Below is a small trained network, with its code and all its weights. Each question gives an input and a class and asks what happens when units are switched off, that is, made to give their printed mean instead of their output.

import numpy as np


def w(rows, s, z=0):
    codes = np.array(rows[::2]) - 128.0
    scale = np.full(codes.shape[1], s)
    scale[-1] = z or s
    return codes * scale


def f(y):
    return np.maximum(y, 0)


def log_softmax(a):
    a = a - a.max(-1, keepdims=True)
    return a - np.log(np.exp(a).sum(-1, keepdims=True))


def net(x, mask):
    res = np.array(x, float).reshape(1, 7) / 4 @ E
    y = f(res @ A[0][:, :-1].T + A[0][:, -1])
    res = res + np.where(mask, y, B[0][:, -1]) @ B[0][:, :-1]
    return log_softmax(res[-1] @ U[:, :-1].T + U[:, -1])


A, B = {}, {}
E = w([
[127,125,131],'x0',
[142,44,232],'x1',
[135,131,125],'x2',
[154,2,16],'x3',
[123,128,126],'x4',
[131,128,126],'x5',
[126,130,128],'x6',
],0.0072)
A[0] = w([
[223,38,242,70],'n0',
[160,228,24,94],'n1',
[189,21,39,73],'n2',
[199,36,59,79],'n3',
[145,222,216,49],'n4',
[99,32,36,103],'n5',
[71,92,154,237],'n6',
[136,144,109,255],'n7',
[139,57,41,79],'n8',
[171,44,254,127],'n9',
[98,201,36,104],'n10',
[187,3,39,86],'n11',
],0.0062,0.0086)
B[0] = w([
[33,94,85,158],'n0',
[31,47,86,163],'n1',
[87,214,229,176],'n2',
[83,238,226,167],'n3',
[68,240,249,152],'n4',
[128,194,203,179],'n5',
[217,122,107,235],'n6',
[243,52,109,254],'n7',
[110,185,153,163],'n8',
[38,56,3,182],'n9',
[75,84,90,160],'n10',
[113,213,200,187],'n11',
],0.0067,0.0087)
U = w([
[169,125,133,243],'0',
[80,196,201,3],'1',
[181,115,129,187],'2',
[183,116,126,154],'3',
[171,119,125,142],'4',
[171,123,120,113],'5',
[8,95,86,25],'6',
],0.013,0.0051)

Each question gives the input, the list of numbers given to net, and the class t.
The units are the neurons (one row each of A and B). Each row of codes is followed by its name. A weight is (code - 128) times the scale printed after its matrix; where a second scale follows, it is the last column's (A, B and U).
mask holds one flag per neuron, in row order. A switched-off neuron (its flag False) gives its mean, the last column of its row in B, instead of its output. The means were averaged over made-up inputs and are rounded, as every weight is.
A unit's drop is (log p(t) with every unit on - log p(t) with that unit switched off) / (log p(t) with every unit on - log p(t) with every unit switched off).
The circuit of an input: a set's keep is (log p(t) with only the set's units on - log p(t) with every unit switched off) / (log p(t) with every unit on - log p(t) with every unit switched off). Starting from all 12 units, units are removed one at a time, each time the one whose removal leaves the highest keep (on an exact tie, the one counted first), for as long as the keep stays at least 0.8.
circuit, biggest first: the units of the circuit, biggest drop first
unit that matters most: the unit with the biggest drop
top k neurons: the k neurons with the biggest drops, biggest first
drop when u is switched off: that unit's drop, to one decimal
input [1,8,-4,6,-2,-4,1], class 6: unit that matters most	n9
input [-4,7,1,-6,1,4,4], class 6: circuit, biggest first	(n9 n0)
input [3,7,-6,3,-4,-1,-2], class 6: top 2 neurons	(n9 n0)
input [1,-7,-5,-2,-3,-1,-3], class 6: top 3 neurons	(n1 n10 n6)
input [7,8,4,2,-7,-5,5], class 6: circuit, biggest first	(n9 n0)
input [-1,7,-4,0,-3,6,4], class 6: top 3 neurons	(n9 n0 n7)
input [6,-8,-7,0,-6,2,1], class 6: top 3 neurons	(n1 n10 n6)
input [7,8,2,2,-6,0,-6], class 6: top 3 neurons	(n9 n0 n7)
input [-7,3,4,8,-4,-2,2], class 1: drop when n3 is switched off	0.2
input [4,-6,-2,6,1,5,1], class 1: drop when n4 is switched off	-0.1
input [-1,3,-6,7,-7,5,-3], class 1: drop when n2 is switched off	0.2
input [-6,-8,-2,-2,-1,-1,7], class 6: drop when n1 is switched off	0.9
